Below is a small trained network, with its code and all its weights. Each question gives an input and a class and asks what happens when units are switched off, that is, made to give their printed mean instead of their output.

import numpy as np


def w(rows, s, z=0):
    codes = np.array(rows[::2]) - 128.0
    scale = np.full(codes.shape[1], s)
    scale[-1] = z or s
    return codes * scale


def f(y):
    return y / 2 * (1 + np.tanh(0.7978845608 * (y + 0.044715 * y**3)))


def log_softmax(a):
    a = a - a.max(-1, keepdims=True)
    return a - np.log(np.exp(a).sum(-1, keepdims=True))


def net(x, mask):
    res = np.array(x, float).reshape(1, 7) / 4 @ E
    y = f(res @ A[0][:, :-1].T + A[0][:, -1])
    res = res + np.where(mask, y, B[0][:, -1]) @ B[0][:, :-1]
    return log_softmax(res[-1] @ U[:, :-1].T + U[:, -1])


A, B = {}, {}
E = w([
[128,132,121,132,123,130,134,128],'x0',
[128,132,124,130,124,131,131,129],'x1',
[128,117,146,120,144,120,112,124],'x2',
[203,138,114,125,88,32,95,150],'x3',
[140,90,110,40,75,129,127,33],'x4',
[126,127,137,114,133,127,118,133],'x5',
[157,199,255,128,130,131,191,117],'x6',
],0.018)
A[0] = w([
[203,170,138,129,105,32,125,183,155],'neuron 1',
[154,153,149,100,108,132,156,87,98],'neuron 2',
[176,142,169,106,105,135,168,87,110],'neuron 3',
[171,111,67,134,83,78,73,161,140],'neuron 4',
[112,180,192,156,192,186,170,155,213],'neuron 5',
[230,149,98,129,81,1,82,127,181],'neuron 6',
[135,205,194,184,173,94,162,177,102],'neuron 7',
[173,142,180,98,99,138,177,62,65],'neuron 8',
[134,143,189,79,49,122,186,47,73],'neuron 9',
[101,109,89,201,154,128,81,209,228],'neuron 10',
[54,58,133,119,155,213,149,98,254],'neuron 11',
[67,80,119,110,149,208,136,112,245],'neuron 12',
[108,102,73,161,168,118,111,210,225],'neuron 13',
[157,35,39,79,71,110,63,70,121],'neuron 14',
[53,129,152,176,197,207,165,158,197],'neuron 15',
],0.0099,0.0062)
B[0] = w([
[127,128,145,187,53,60,106,254,222],'neuron 1',
[108,103,154,179,174,155,95,160,159],'neuron 2',
[119,98,164,157,227,166,76,153,176],'neuron 3',
[157,64,164,96,157,158,173,121,190],'neuron 4',
[201,208,122,47,189,138,214,106,250],'neuron 5',
[146,76,191,113,114,133,178,206,234],'neuron 6',
[232,182,58,108,45,47,127,164,254],'neuron 7',
[74,104,176,179,186,179,55,125,181],'neuron 8',
[68,100,151,161,162,193,115,131,195],'neuron 9',
[57,107,163,191,220,218,97,168,221],'neuron 10',
[75,190,64,107,95,119,100,37,223],'neuron 11',
[87,180,79,104,96,139,96,21,210],'neuron 12',
[56,110,185,174,192,212,91,140,208],'neuron 13',
[168,63,126,54,77,105,211,83,239],'neuron 14',
[163,130,146,47,149,190,167,115,237],'neuron 15',
],0.0087,0.02)
U = w([
[77,157,131,143,182,180,80,97,255],'0',
[200,123,137,37,121,122,219,120,122],'1',
[100,61,178,184,138,136,97,180,146],'2',
[178,195,115,161,80,10,99,174,15],'3',
[97,114,48,101,23,89,106,57,43],'4',
],0.012,0.0028)

Each question gives the input, the list of numbers given to net, and the class t.
The units are the neurons (one row each of A and B). Each row of codes is followed by its name. A weight is (code - 128) times the scale printed after its matrix; where a second scale follows, it is the last column's (A, B and U).
mask holds one flag per neuron, in row order. A switched-off neuron (its flag False) gives its mean, the last column of its row in B, instead of its output. The means were averaged over made-up inputs and are rounded, as every weight is.
A unit's drop is (log p(t) with every unit on - log p(t) with that unit switched off) / (log p(t) with every unit on - log p(t) with every unit switched off).
The circuit of an input: a set's keep is (log p(t) with only the set's units on - log p(t) with every unit switched off) / (log p(t) with every unit on - log p(t) with every unit switched off). Starting from the 12 units with the biggest drops (on a tie, the unit counted first), units are removed one at a time, each time the one whose removal leaves the highest keep (on an exact tie, the one counted first), for as long as the keep stays at least 0.8.
units of the circuit, in order: the units of the circuit, biggest drop first
most important unit: the unit with the biggest drop
k most important neurons: the k neurons with the biggest drops, biggest first
drop when u is switched off: that unit's drop, to one decimal
input [8,6,6,-4,4,1,0], class 4: most important unit => neuron 10
input [-1,5,-5,-3,-8,-5,1], class 1: 2 most important neurons => (neuron 5; neuron 7)
input [-1,-3,-7,1,-6,4,3], class 3: 4 most important neurons => (neuron 7; neuron 14; neuron 1; neuron 4)
input [6,-4,5,6,0,2,6], class 3: 2 most important neurons => (neuron 7; neuron 10)
input [5,0,8,-6,1,-2,-5], class 4: 2 most important neurons => (neuron 11; neuron 12)
input [-3,3,1,2,-8,-3,8], class 3: 2 most important neurons => (neuron 7; neuron 1)
input [0,-4,1,0,-8,-7,3], class 1: 3 most important neurons => (neuron 5; neuron 15; neuron 11)
input [-8,-7,3,-2,0,-4,-1], class 0: 3 most important neurons => (neuron 7; neuron 14; neuron 1)
input [1,1,-7,-2,-8,-8,2], class 1: 2 most important neurons => (neuron 7; neuron 5)
input [0,-5,2,0,-2,-8,-1], class 0: 2 most important neurons => (neuron 1; neuron 6)
input [1,7,-5,-1,1,-2,-5], class 4: drop when neuron 14 is switched off => 0.6
input [-4,3,2,7,2,7,1], class 2: drop when neuron 7 is switched off => 0.4
input [-5,-1,5,-1,-7,-5,3], class 1: 2 most important neurons => (neuron 5; neuron 15)
input [4,-5,1,-2,4,0,1], class 0: units of the circuit, in order => (neuron 7)
input [-2,3,6,0,3,-1,8], class 0: drop when neuron 6 is switched off => 0.2
